Below is a small trained network, with its code and all its weights. Each question gives an input and a class and asks what happens when units are switched off, that is, made to give their printed mean instead of their output.

import numpy as np


def w(rows, s, z=0):
    codes = np.array(rows[::2]) - 128.0
    scale = np.full(codes.shape[1], s)
    scale[-1] = z or s
    return codes * scale


def f(y):
    return np.maximum(y, 0)


def log_softmax(a):
    a = a - a.max(-1, keepdims=True)
    return a - np.log(np.exp(a).sum(-1, keepdims=True))


def net(x, mask):
    res = np.array(x, float).reshape(1, 6) / 4 @ E
    y = f(res @ A[0][:, :-1].T + A[0][:, -1])
    res = res + np.where(mask, y, B[0][:, -1]) @ B[0][:, :-1]
    return log_softmax(res[-1] @ U[:, :-1].T + U[:, -1])


A, B = {}, {}
E = w([
[120,142,125,108,143,143,125,159],'x0',
[112,69,206,100,89,68,201,191],'x1',
[114,138,120,112,126,134,140,127],'x2',
[165,99,47,197,52,167,161,209],'x3',
[123,121,128,130,101,115,121,99],'x4',
[162,253,212,158,96,148,153,134],'x5',
],0.012)
A[0] = w([
[123,116,169,87,172,124,85,92,130],'neuron 1',
[121,123,122,101,162,135,157,128,152],'neuron 2',
[106,135,206,90,195,101,115,71,92],'neuron 3',
[132,110,147,145,137,117,146,123,90],'neuron 4',
[133,159,99,142,145,119,111,116,45],'neuron 5',
[136,161,145,118,114,137,118,146,195],'neuron 6',
[145,135,83,159,86,127,141,162,118],'neuron 7',
[109,4,64,82,161,116,112,133,189],'neuron 8',
[113,127,166,109,156,114,133,104,82],'neuron 9',
[159,219,181,163,81,139,152,130,174],'neuron 10',
[140,127,68,175,53,157,151,177,101],'neuron 11',
[141,198,50,165,152,168,71,68,3],'neuron 12',
[111,60,232,90,73,98,192,185,1],'neuron 13',
[128,118,117,145,80,131,139,163,80],'neuron 14',
[133,192,173,148,98,127,143,146,153],'neuron 15',
[136,185,176,155,97,130,134,140,149],'neuron 16',
[122,141,130,132,126,133,156,112,192],'neuron 17',
],0.018,0.0036)
B[0] = w([
[132,154,152,134,90,136,138,144,199],'neuron 1',
[139,123,126,139,106,116,122,112,151],'neuron 2',
[155,168,160,116,63,133,127,161,233],'neuron 3',
[118,141,110,112,139,139,136,144,142],'neuron 4',
[120,134,119,105,161,128,132,141,153],'neuron 5',
[125,108,132,133,108,106,124,102,165],'neuron 6',
[127,165,168,106,95,135,120,134,175],'neuron 7',
[91,40,109,152,93,128,148,106,250],'neuron 8',
[143,155,149,126,103,130,130,128,174],'neuron 9',
[101,54,100,136,99,134,139,120,237],'neuron 10',
[154,184,176,118,74,125,131,150,203],'neuron 11',
[139,153,100,122,234,120,114,122,220],'neuron 12',
[141,170,89,118,251,131,100,117,244],'neuron 13',
[150,154,147,123,95,128,127,140,165],'neuron 14',
[108,82,121,138,112,132,139,108,204],'neuron 15',
[109,86,119,148,113,116,136,119,201],'neuron 16',
[121,110,130,132,135,129,131,151,147],'neuron 17',
],0.029,0.024)
U = w([
[50,27,123,163,90,115,164,87,255],'0',
[167,208,231,100,60,133,129,168,32],'1',
[134,174,88,102,250,113,80,106,86],'2',
],0.011,0.001)

Each question gives the input, the list of numbers given to net, and the class t.
The units are the neurons (one row each of A and B). Each row of codes is followed by its name. A weight is (code - 128) times the scale printed after its matrix; where a second scale follows, it is the last column's (A, B and U).
mask holds one flag per neuron, in row order. A switched-off neuron (its flag False) gives its mean, the last column of its row in B, instead of its output. The means were averaged over made-up inputs and are rounded, as every weight is.
A unit's drop is (log p(t) with every unit on - log p(t) with that unit switched off) / (log p(t) with every unit on - log p(t) with every unit switched off).
The circuit of an input: a set's keep is (log p(t) with only the set's units on - log p(t) with every unit switched off) / (log p(t) with every unit on - log p(t) with every unit switched off). Starting from the 12 units with the biggest drops (on a tie, the unit counted first), units are removed one at a time, each time the one whose removal leaves the highest keep (on an exact tie, the one counted first), for as long as the keep stays at least 0.8.
circuit, biggest first: the units of the circuit, biggest drop first
k most important neurons: the k neurons with the biggest drops, biggest first
drop when u is switched off: that unit's drop, to one decimal
input [0,-7,-2,2,2,6], class 2: circuit, biggest first : neuron 12
input [4,-8,-2,7,-7,3], class 2: 3 most important neurons : neuron 12; neuron 3; neuron 1
input [6,6,6,2,-1,4], class 2: 2 most important neurons : neuron 13; neuron 8
input [0,-2,1,-8,-5,8], class 0: 4 most important neurons : neuron 10; neuron 15; neuron 16; neuron 11
input [3,2,8,7,-7,5], class 1: 2 most important neurons : neuron 11; neuron 8
input [6,8,-2,2,-8,-7], class 2: 2 most important neurons : neuron 13; neuron 10
input [7,5,6,-5,-6,-2], class 1: 3 most important neurons : neuron 3; neuron 12; neuron 1
input [3,8,6,-8,-8,-7], class 1: 3 most important neurons : neuron 3; neuron 1; neuron 12
input [-5,-7,-1,7,-5,-4], class 1: 3 most important neurons : neuron 11; neuron 13; neuron 7
input [-8,0,5,4,6,2], class 1: 2 most important neurons : neuron 8; neuron 11
input [-7,-1,-1,5,-8,4], class 1: 2 most important neurons : neuron 11; neuron 8
input [6,4,-7,2,7,-1], class 2: drop when neuron 13 is switched off : 0.1
input [-8,5,7,3,-5,0], class 2: drop when neuron 13 is switched off : 0.9
input [-2,-6,-7,1,7,-4], class 2: drop when neuron 12 is switched off : 1.6
input [-3,8,2,1,-3,-5], class 2: circuit, biggest first : neuron 13
